Below is a small trained network, with its code and all its weights. Each question gives an input and a class and asks what happens when units are switched off, that is, made to give their printed mean instead of their output.

import numpy as np


def w(rows, s, z=0):
    codes = np.array(rows[::2]) - 128.0
    scale = np.full(codes.shape[1], s)
    scale[-1] = z or s
    return codes * scale


def norm(h):
    return h / np.sqrt((h * h).mean(-1, keepdims=True) + 1e-5)


def f(y):
    return np.maximum(y, 0)


def log_softmax(a):
    a = a - a.max(-1, keepdims=True)
    return a - np.log(np.exp(a).sum(-1, keepdims=True))


def net(x, mask):
    res = np.array(x, float).reshape(1, 3) / 4 @ E
    u = 0
    for l in range(4):
        y = f(norm(res) @ A[l][:, :-1].T + A[l][:, -1])
        res = res + np.where(mask[u : u + 3], y, B[l][:, -1]) @ B[l][:, :-1]
        u += 3
    return log_softmax(norm(res)[-1] @ U[:, :-1].T + U[:, -1])


A, B = {}, {}
E = w([
[65,126,87,111,162],'x0',
[94,72,226,163,147],'x1',
[115,83,208,3,120],'x2',
],0.012)
A[0] = w([
[32,126,185,178,74,24],'0.n0',
[1,84,72,142,186,2],'0.n1',
[134,165,67,140,120,117],'0.n2',
],0.0082,0.0066)
B[0] = w([
[213,75,52,139,255,169],'0.n0',
[8,51,33,53,137,199],'0.n1',
[92,198,166,46,86,250],'0.n2',
],0.0094,0.0027)
A[1] = w([
[226,127,163,189,101,1],'1.n0',
[104,72,163,223,182,69],'1.n1',
[82,153,147,255,136,110],'1.n2',
],0.024,0.0037)
B[1] = w([
[84,126,124,165,6,227],'1.n0',
[238,47,11,171,154,245],'1.n1',
[106,165,243,110,191,249],'1.n2',
],0.016,0.012)
A[2] = w([
[4,131,61,167,217,4],'2.n0',
[139,239,132,148,194,43],'2.n1',
[176,214,34,125,122,3],'2.n2',
],0.026,0.0021)
B[2] = w([
[64,145,102,196,6,249],'2.n0',
[112,153,160,56,207,220],'2.n1',
[204,43,119,220,165,255],'2.n2',
],0.022,0.009)
A[3] = w([
[134,219,210,130,194,137],'3.n0',
[138,221,152,175,2,112],'3.n1',
[137,213,171,245,142,4],'3.n2',
],0.022,0.0019)
B[3] = w([
[143,80,146,7,143,182],'3.n0',
[13,181,66,190,62,246],'3.n1',
[131,175,132,13,152,211],'3.n2',
],0.019,0.013)
U = w([
[219,54,127,217,151,179],'0',
[34,162,121,183,8,254],'1',
[93,164,212,11,165,66],'2',
],0.013,0.00031)

Each question gives the input, the list of numbers given to net, and the class t.
The units are the neurons (one row each of A and B). Each row of codes is followed by its name. A weight is (code - 128) times the scale printed after its matrix; where a second scale follows, it is the last column's (A, B and U).
mask holds one flag per neuron, layer by layer. A switched-off neuron (its flag False) gives its mean, the last column of its row in B, instead of its output. The means were averaged over made-up inputs and are rounded, as every weight is.
A unit's drop is (log p(t) with every unit on - log p(t) with that unit switched off) / (log p(t) with every unit on - log p(t) with every unit switched off).
unit that matters most: the unit with the biggest drop
top k neurons: the k neurons with the biggest drops, biggest first
top k neurons in layer l: the k neurons of layer l with the biggest drops, biggest first
drop of u: that unit's drop, to one decimal
input [4,-2,8], class 2: unit that matters most : 2.n0
input [-5,-8,-4], class 0: top 2 neurons : 2.n2; 1.n2
input [8,8,4], class 0: top 2 neurons : 1.n1; 0.n2
input [2,-7,8], class 2: top 3 neurons : 1.n1; 2.n0; 1.n0
input [-3,-4,5], class 2: top 2 neurons in layer 2 : 2.n0; 2.n2
input [1,5,7], class 2: top 3 neurons : 2.n0; 2.n2; 1.n1
input [-2,2,-2], class 0: top 3 neurons : 1.n1; 0.n2; 2.n0
input [1,1,7], class 2: top 2 neurons : 2.n0; 1.n0
input [2,3,5], class 2: top 2 neurons : 2.n0; 1.n0
input [-3,-7,-7], class 0: top 3 neurons : 2.n2; 0.n2; 1.n2
input [4,7,-8], class 2: top 2 neurons : 1.n2; 2.n2
input [5,-8,-6], class 0: top 2 neurons : 2.n2; 1.n2
input [-2,-2,6], class 2: top 2 neurons in layer 2 : 2.n0; 2.n2
input [-2,-5,-1], class 0: unit that matters most : 1.n2
input [1,-3,2], class 0: top 2 neurons in layer 1 : 1.n2; 1.n0
input [3,-7,4], class 0: drop of 1.n2 : 1.2
input [2,-2,2], class 0: drop of 1.n0 : 1.2
input [1,-8,7], class 0: drop of 2.n0 : 0.1
